B:
0: [   5  -59 -209   93   99   30  128 -100  -26   63   31   88  115   27
  -11 -135 -144  -53  132  -25 -171  -27   55   56  -29   39  -54    0
  -24   43 -112   30  103   81]
1: [ -29   17 -207  114  139  -30    0  -92   15   36  -67  109   82  -15
 -144  -80  -87   67   -5   51  -95   64    3   68   59  -28  -56  -47
  -53   52  -51   85   73  161]
2: [ 236  185  240 -215 -195    2 -227  101  -41  -77 -154  -68 -154 -116
   82  313  484  -73 -307  164  309   -7  -86 -172  126 -168    9 -130
  153  -57  281   72 -335   30]
3: [ -20  -32 -142  131   84   48  -44  -39   25  -48  -26  144   18   36
 -134 -159  -15  -33   86    0 -112   53 -111  121 -159   11   30  -38
 -106  -18  -99  -18  171   80]
4: [  43  -73  -57   83   17  -17   30  -67   10    0   14   99  -11  -49
   41   -2  -67  -28   35   -9  -38  -85  -16   65  -62   67  -64  -21
   20  -33 -245  -13   39   17]
5: [ 170  -66  278 -159 -273   55 -221  233  -37 -146 -235   79 -160 -129
  266  220  482 -190 -284  128  382  -34  -91 -138 -122  -77  -38   75
   10 -312   84  -56 -293 -134]
6: [  58   13 -112   38    8   11   10   26  -82   24    8  143   52    0
  -10 -105   31   20  127   39    1   58  -77   63 -255  -69  120   45
   -9   62    3  -76   -1   -7]
7: [  93   16 -173   -4  148  -76   58  -46   48   39   -9  128  148  -15
  -39  -16  -83  168    2   11  126   38  -24   60  -47  -91    8  -48
  -20  150   15   80   46  153]
8: [ 212   48  286 -144 -160  146 -290  122  118 -272 -108  -17 -227   18
    0  146  522 -257 -211   22  229  -38 -271  -33  -98  -40   30 -216
  -25 -205  146   15   18   38]
9: [  19  -11 -116   86   48   43   19  -72  -11    2    4   73   15   15
  -56  -80  -21  -76   72    5 -135  -13  -28   56  -42   25  -19  -52
  -14   -1  -92   12   82   69]
10: [  19   -6  -54  136  -31  -34   30 -114  -83   55   68   65  -78  -82
   15    5  -94  -24  105   24 -166  -99   -4   64  -55   84  -16  -15
  114   12 -305  -63  -35  -42]
11: [  60   81  -97   62  -47   -1  133 -157 -175  141  118  -47  -18  -52
   48   22  -85  -91  151   38 -274 -120  109  -31   93   52  -23  -32
  209  106 -133   -6 -132  -13]
12: [  94  -23 -172    4   66   10  178  -79  -54   87   89   67  138   24
   71  -73 -122  -18  155  -36  -71  -59   62   27  -79   -2    3    1
   49  119  -45   17   32   50]
13: [  82  -22 -148   41   65  -10  150  -99  -43   74   98   72   91    0
   50  -53 -135    0  146  -30  -83  -74   36   50  -77   24   -2  -20
   61  111 -124    5   43   42]
14: [ 158 -118  230 -140 -247   86 -166  238  -33 -148 -200  115 -115  -88
  281  134  425 -214 -203   83  345  -36  -93 -104 -217  -57  -18  107
  -32 -316   56  -85 -212 -149]
15: [ 318  -24  419 -213 -236   56 -219  114  133 -250  -46  -37 -267  -86
  230  339  472 -213 -270  -13  413 -206 -217  -69  -81   23  -39 -201
  107 -223  -53   -5 -107  -53]
16: [  44   69 -118   56   38  -67  -25  -17  -72   54  -27  124   34  -58
  -62  -26   -4  126   40   82   32   70  -54   50 -117  -94   81   12
   31  106  -20  -22  -64   39]
17: [  -3  -23 -131   95   97  -15  -38  -54   46  -16  -80  120   39  -22
  -92  -48  -26   28  -36   36  -20   38  -40   66    1  -14  -56  -47
  -68  -14  -85   56   76  120]
18: [ -16  -83 -116  117   83   60  -74   12   63  -93  -70  180   20   42
 -108 -166   29  -48   45   -3  -27   69 -142  126 -213    7   21  -22
 -161  -81  -94  -27  200   74]
19: [  19  -39 -225   62  136   34  124 -104    9   50   15   78  145   45
  -42 -122 -128  -41   88  -24 -140  -11   60   42   32   16  -71  -39
  -41   61  -36   84  121  141]
20: [ 286    6  304 -173 -135   22 -216  114  148 -231  -35   41 -188  -51
  113  231  392  -74 -199  -14  423 -101 -272    6 -194  -38   53 -189
   39 -112   -3  -19  -16    1]
21: [  -1   12 -125  137   34  -36   45 -130  -63   69   40   63  -17  -60
  -40  -24 -123    4   84   32 -183  -56   17   59   15   52  -38  -31
   76   52 -224   -9   -8   31]
22: [  59   30 -220   29  154  -86   88  -64   -3   92   -7  131  169  -23
  -49  -44 -131  179   36   36   58   58   23   50  -26  -93    9  -10
   -4  175   10   70    9  140]
23: [ -25  -10 -222   82   52  -66   62   -1 -129  129  -92  170  133  -73
   13  -83  -86  107   45  109  -19   92   78    9  -72  -92    5  145
  -12   52  -13  -12 -124   17]
24: [  48  -17 -128   70   -8   12  156 -119 -115  107   94   23   37  -23
   82  -41 -124  -99  159   -2 -216 -113  100    6    1   70  -45   11
  115   54 -172  -14  -40  -12]
25: [ 377  -95  377 -321 -168  117 -166  196  219 -307  -68    9 -131   10
  283  266  513 -237 -270  -78  569 -166 -232  -75 -180  -31  -26 -185
  -17 -227  125   43   14    8]
26: [ 283   71  200 -253 -123   42  -24  -20   58  -60  -50 -154  -69  -66
  211  338  311 -199 -275   32  218 -192   60 -197  323  -24 -178 -203
  180  -63  156  188 -208  104]
27: [  47   39  -89  100   -8  -46   79 -141  -99   93   91   26  -31  -75
   13   20 -114   -4  110   27 -176  -98   42   34   19   56  -20  -39
  149   85 -227  -20  -68   -4]
28: [ -38   15 -127  128  -12  -86  -62   22 -134   81 -112  183    7 -122
  -30  -37  -12  130    5  146    1  102  -18   41 -130  -85   47  126
   11    4 -101  -76 -159  -38]
29: [ 114    4 -156  -14   44   42  162  -57  -73   71  114   58  124   53
   56 -101  -66  -46  191  -36  -77  -47   26   24 -141  -20   60  -10
   52  137   15   -8   42   38]
30: [  98   14 -161   -4   96  -18   79  -36   -9   42   31  111  128   16
  -15  -67  -53   78   88    0   47   24  -25   52 -124  -71   53  -21
   -3  136   31   25   50   93]
31: [  54   24 -191   14   65  -26   83  -19  -83   92  -16  115  142  -11
    8  -70  -53   74   75   51    5   56   38   14  -83  -92   40   53
    6  114   57   18  -52   60]
32: [  -3  -42 -162   84   92   59    6  -32   17  -24  -41  117   66   47
  -86 -147  -17  -62   61    0 -100   44  -45   72  -87   -1  -13  -27
  -99  -18  -30   24  141   99]
33: [ -54  -38 -185  103  -11  -81   61   -1 -174  155 -127  161   96 -131
   90  -26  -91   72   -2  145  -40   53  142  -32   -2  -55  -62  200
   25  -21  -97  -24 -227  -38]
34: [ 129  -54  248   17 -206  124 -225   97   21 -222   -8   78 -277  -16
   52   33  336 -251   -6   -8   70  -91 -281   69 -340   73   95  -87
   -2 -234 -182 -166   51 -139]
35: [ -43   85 -209   85   18 -109   29  -45 -187  191 -129  103   98 -135
  -17   11  -63  140  -38  190  -68   95  143  -56  120 -122  -34  125
   81   83   26   35 -275   39]
36: [ 175   64  132 -220 -188   34 -102  145  -94  -10 -234  -21  -16 -110
  216  238  410 -144 -298  173  278    3   78 -239  169 -158  -95   36
   84 -147  320   96 -389    4]
37: [ 219   23  213 -245 -197   62 -169  195   -9 -114 -222   12  -64  -81
  212  233  485 -156 -309  125  397   -4  -47 -184   16 -151  -44   -8
   24 -191  293   58 -277   -6]
38: [ 122   23 -140  -27   74  -21  152 -103  -26   87   72   24  122   -8
   56   12  -96   15   70  -11  -25  -75   76   -6   47  -16  -37  -58
   88  143  -12   74  -14  101]
39: [  72 -155 -224  -52   47   64  267   17  -87  109   -7  120  267   39
  232 -131 -110 -110  130  -28   -4  -43  182  -51  -94  -16  -77  163
  -48   -2   54   30  -13   10]
40: [  63   41 -165   38   34  -31  193 -169 -115  160   94  -21   86  -42
   69   23 -164  -34  110   19 -203 -116  165  -35  155   38  -87  -24
  165  134 -106   64  -93   57]
41: [  11   21  -80  110   41   40  -78  -55    8  -52  -10   91  -47   13
 -138  -91   36  -45   56   18 -116   27 -122   96 -104    9   30  -86
  -36   -9  -99  -17  111   69]
42: [ 243   47  217 -184 -128   27  -94   -4   72 -107  -53  -96 -128  -77
  152  300  307 -164 -250   31  218 -166  -30 -125  204   -5 -132 -197
  143  -94   51  122 -154   70]
43: [   6  -42 -145   87   63   82   25  -37   -9  -23    2  107   50   55
  -67 -162  -10 -102  115  -15 -142   20  -53   78 -136   18   14  -21
  -78  -16  -52  -10  144   63]
44: [  24  -72 -144   71   75   68   57  -46   16  -21    6  108   71   53
  -24 -140  -41  -95  105  -34 -102  -13  -34   70 -115   32  -19  -24
  -75  -21  -80    8  153   69]
45: [  35   25 -204   49   78  -35   72  -24  -88   91   -4  135  133  -15
  -25 -101  -75   97  109   52  -18   69    9   46 -135  -88   67   54
   -1  130   24  -11  -23   51]
46: [ 217  -12  362  -52 -230   24 -266   83   68 -226   -9   42 -336 -105
  112  230  371 -137 -141   11  263 -150 -290   39 -245   56   59 -150
   98 -198 -237 -127  -66 -124]
47: [ 131  -13 -125  -32   47   34  162  -67  -35   52  104   40  119   40
   77  -56  -61  -58  142  -47  -42  -74   34   15  -85    1   13  -35
   53  110  -10   24   47   54]
48: [ 158 -139  -52  -81   89   18   23   96  133 -102  -37  200  135   42
   98  -58   58   38   -8  -68  324    9 -126   79 -302  -63   38   -3
 -144  -15   19    9  156   71]
49: [ 110    0 -132  -19   64  -47  177 -135  -25  111   54    1  111  -46
  101   71 -134    9   19   -2  -40 -119  141  -35  164   18 -121  -56
  118  109  -84  109  -62  104]
50: [ 121  -55 -174  -33  162  -42  116  -32   83   20   18  143  191   24
   30  -51 -106  123   40  -45  160    5  -14   63 -110  -60   -4  -30
  -54  128   -3   75  112  145]
51: [ 172 -210 -207 -134  196   42  249   31  155  -16   14  170  339  110
  192 -117 -116    5   57 -140  267  -43   53   31 -168  -39  -76   27
 -164   54   89  117  222  161]
52: [  88   11 -134   37   59  -21  105  -82  -41   59   89   79   72   -1
   11  -50  -99   36  136  -14  -53  -44   -9   60 -111   -5   40  -31
   58  129  -95   -9   35   46]
53: [  75  -44 -166   44   77   -4  150  -80  -35   68   91   96  113   16
   48  -89 -140    9  166  -38  -65  -54   20   66 -131   18   16    0
   28  109 -115  -11   70   38]
54: [ -22  -45 -157   92   34 -117   38  -27  -85  116 -114  166   87 -135
   62   18 -108  138  -47  112   46   32   93    1   10  -48  -76  129
   18    3 -144    9 -166   12]
55: [ -86   36 -136  170  -31 -140  -74   -9 -177  132 -155  174  -19 -190
  -27   14  -50  164  -51  207  -40   99   50   10  -11  -77  -14  163
   54  -16 -164  -62 -265  -47]
56: [ 110   33 -193  -14   88   15  163  -70  -59   86  102   63  158   46
   15  -96  -97   17  172  -24  -55  -15   30   30 -106  -51   61  -22
   45  184   51   20   42   81]
57: [  75   20 -170   14   34  -17  216 -162 -108  162   84  -28  107  -34
   99   23 -158  -58   99    9 -190 -127  189  -51  172   41 -108  -18
  156  117  -86   80  -95   63]
58: [  -8   40 -247   76   67  -54   93  -36 -146  149  -35  132  149  -42
  -23 -103 -108  104  101   97  -83   87   82   12  -59  -94   38  107
   20  129   28   -1 -102   41]
59: [  -6   -3 -282   41   81  -31  150  -22 -145  166  -52  137  214  -25
   36 -118 -123   75   99   85  -62   83  136  -16  -37 -100   -1  143
   -8  107   76   27 -106   48]
60: [ 261   93  202 -200 -156   32  -22  -39   -7  -36    2 -148 -118  -81
  189  311  277 -187 -191   39  134 -196   35 -164  244   -1 -118 -184
  225  -33   75  117 -227   43]
61: [   8 -215 -297  -22  110  -18  271   37  -56  148 -131  200  345  -25
  259 -107 -192   14   12   24  103   13  261  -67   -2  -52 -174  250
 -109  -38   26   89  -74   52]
62: [ 281    7  301 -209 -219   94  -92   50   39 -143  -19  -97 -176  -55
  244  280  387 -282 -192    2  222 -211  -63 -137   59   28  -85 -158
  148 -166   32   40 -159  -31]
63: [  63  127  -57   89  -39  -70   62 -179 -142  131  106  -42  -81 -106
  -10   96  -86    9   86   67 -217 -116   59   -1  126   41  -19  -86
  243  134 -206   -2 -157    4]
64: [  16  -11 -224   66   91  -29   81  -12  -79   89  -13  168  149   -7
  -20 -130  -98   99  120   41  -18   77    8   60 -170  -81   65   83
  -33  105   -5  -23    4   44]
65: [ -30    7 -177  133  105    3  -20  -79    8    7  -44  116   38    3
 -143 -113  -62   17   44   35 -130   54  -42   85  -26   -5  -13  -47
  -61   27  -87   32  101  117]
66: [   4  -87 -203   53   79  114  102  -17  -28    6  -22  111  145   88
   -3 -205  -32 -152  128  -21 -143   26   29   32 -111    7  -24   34
 -115  -34   34   21  139   74]
67: [  62  139 -120   60   31  -57   -6  -71 -103   83   40   68    8  -49
 -105  -13  -15  115   85   82  -65   45  -50   49  -70  -86  107  -45
  102  176   -7  -21  -74   51]
68: [  26   93 -121  122   -6  -64   95 -182 -153  151  104   -7  -36  -94
  -14   37 -144   15  127   59 -261  -90   82   15   98   47  -21  -41
  203  135 -222  -10 -125    6]
69: [  61   42  -98   94   46  -91   63 -147  -45   86   81   45  -11  -84
  -12   51 -139   88   67   22  -89  -83   18   58   33   33  -24  -69
  138  124 -234    9  -45   44]
70: [ 107  -93  289  -47 -278   33 -322  269  -31 -199 -237  186 -234 -140
  177  137  467 -126 -223  131  375   24 -229  -26 -349  -63   65  110
  -55 -350  -64 -172 -213 -203]
71: [  53  -52 -214  -16  145   81  122  -60   49   13  -32   60  187   89
  -14 -120  -43  -96   30  -31  -62   10   62   -1   64  -22  -97  -53
  -93   29  113  137  141  186]

[  39   30   54  112  142  -35  -42   88 -156  115  180  106  -81  171
 -233   43  150   77 -150 -209  -32  149   -7   86  150  245  135   62
  137   73  -14 -161   57] : 37
[ 260   34  -53   54 -121 -269   88   87  -45   91  156   43 -120 -150
 -220   12  255 -295  -97  -28 -148  173  106 -126  -67 -163   61   40
  207  172 -154 -186   71] : 6
[ -56 -210   13    5   88  -10 -240   67  276 -161 -283 -202    8   11
  274   19  -44  183   85  -17   -9 -109  -38  -89  -88 -164  -30   32
  -93 -178    5    5  -12] : 60
[  14  468   26  705  111 -336  -32  214 -306  179  256  470  -39 -580
  163  184  202 -351  214 -360 -373  109 -379  -24  532  -83  -38  480
   40  157 -192  214  -78] : 66
[ 195  374   70  511 -378 -643  214    2 -281  231  329  457  -37 -571
   87  162  422 -712  -54 -134 -272   23  162 -102  164 -524  -91  374
  105  403  -62  181   43] : 48
[ 215  146   71  478 -220 -575    9   48   24   76   49  258  -95 -485
   67  180  342 -512   80 -142 -296   -2  190 -221  -52 -579  -70  215
   80  182 -216  103    0] : 29
[ -57   61   98  367  -37 -163 -309  120  100   28 -113   54   11 -222
  371  114   21    4  102 -142 -135 -170  -74   59  178 -280 -125  273
 -109  -66   90  226  -55] : 57
[-305  -30   64    1  -19 -196  406 -286 -239 -100   96  168  194   63
  329   27  131 -147 -171  -72  218 -133   89  -60   65  -57   -2  155
 -123  206  215  104  149] : 39
[  29  324  298  681  119 -314 -240   77 -213  212  233  567 -137  -18
 -127  295  358    3   -8 -489 -250  130   83   71  375  158  150  302
   33  156  -51   73  -86] : 70
[ -57 -136  -68  -38  161   43  164   64 -232  120  188 -114  -10  182
 -235  -90   -1  -20 -266 -140  131   25  -58  195   51  157   39  -15
  196   46   29 -175  186] : 59
[-232  -21  114   19  177   10  109 -126 -192  -31  111  160   69  310
   70   50  106  194 -173 -189  158   15   16   54  172  313  135   97
  -59   91  189  -46   77] : 14
[-217  -96  100   64  207    4   55  -77 -126  -27   43   64   52  272
   40   41   51  178 -148 -208  139  -32    9   82  103  217   93   61
  -30   16  119  -45   90] : 54
[   0 -236 -249 -429 -148  -21  431  -43 -128  -26  111 -346  103  -20
   34 -242  -42 -290 -287  232  223  -53   -7    1 -177 -196  -88  -59
  154  125  115 -170  264] : 50
[  50 -142  112  413  143 -244 -383  129  333 -102 -317  -14 -100 -179
  154  178   89   51  212 -231 -222  -88   39 -161 -114 -346  -36   72
  -42 -203 -242   59  -83] : 63
[   5   78 -295 -370  135  186  270  124 -183  -82  174 -140   58 -111
   99 -182  -37  -41    8  142    6  255 -497 -118  246  314   76  106
   88   88   -6 -216   74] : 18
[ 256 -325 -267 -211   79  172 -133  375   55  185   45 -563 -161   62
 -439 -238 -178  -15 -227   44    5   56 -135  245 -156  -55  -56 -160
  385 -159 -128 -343  182] : 67
[-415   27   72 -428  -93   60  498 -415 -343 -148  211  166  289  407
  427  -71  112  117 -334  113  435  -62   89   12  197  341  105  149
 -226  312  577   28  174] : 61
[-129 -154  -25  173  236    5 -180  128  114  -89 -193 -154   22  -81
  235   22 -110  127  105 -158  -32 -116 -219   14   56  -97  -67   94
  -50 -200  -54   48   14] : 42
[  30 -108  -88 -170 -170 -149  148  -37   46  -75  -27 -141   59 -110
  206  -66   74 -187  -88  134   52  -53   58 -113 -110 -276  -63   54
    9   86   73  -39  106] : 12
[ 236 -171  -36  167  255   -5 -266  304   56  157   32 -167 -237  106
 -514    2   51   95  -92 -245 -150  166  -30  103  -63   92  106 -102
  312 -128 -280 -303   53] : 2
[-120 -254 -365 -586  365  421  272  126 -101 -164   29 -465   90  165
  -17 -291 -254  204  -82  137  198  174 -531  -23   64  440   74 -110
  128 -111  -20 -351  165] : 1
[ -66 -110  -12 -111   38   11 -144   10  222 -200 -215 -123   44   -2
  355   15    5  170   92   52    6  -34  -86 -157   -9  -69    5   78
 -135  -95   73   -8  -26] : 26
[ 161   31  -11  211  -36 -266   61   91 -117  134  169   93 -104 -141
 -201   41  213 -272 -111 -142 -127   96   77  -21    0 -151   29   83
  195  137 -141 -108   78] : 31
[-166 -308  -70 -280   94   87   12  -62  203 -252 -258 -311  105  127
  337  -80 -107  189  -17  101  170 -118  -60 -111 -150  -77  -26  -47
 -110 -139  104  -59   77] : 40
[ 158  469   -6  543   40 -329  -73  225 -177  111  210  430  -96 -577
  123  183  270 -319  263 -242 -439  239 -344 -174  450  -69   32  414
   58  176 -245   97 -119] : 32
[-115 -170 -114 -122  191  155 -110  124   97 -120 -147 -264   49   15
  232  -82 -157  186   44   -1   47  -43 -284    9   73   52  -35   54
  -36 -164   37  -55   42] : 21
[-100   83 -102  219  196 -135  147   74 -132  -60   39   80   55 -333
  223   29   30 -189  137 -152 -117   37 -347 -123  205  -56  -36  218
    5   32 -157   51   25] : 19
[ -53 -135  -74  127  -22 -118  -16  111    3   47  -50 -195   37 -195
  180  -51  -79 -168  -65  -52   15 -190  -80  107   -1 -338 -172  116
   50  -50   28   78  118] : 13
[ -26   23  133  300  304   88 -316  203 -130  186  127  108 -125  281
 -261   84   44  321 -126 -372  -60  100  -88  268  281  387  135   96
  108  -70   22 -110    0] : 55
[ 134  264 -167  193   98  -45  -50  301 -163  115  187   67  -59 -404
   48  -17   42 -179  139  -86 -271  210 -473  -19  379   58  -13  277
  133   61 -149  -45  -29] : 3
[  58  166 -108  121   74  -31  -98  211  -37   12   53   24  -18 -291
  188    5   24  -56  144  -48 -193  116 -367  -64  287    8  -11  240
   20    4  -66    2  -45] : 9
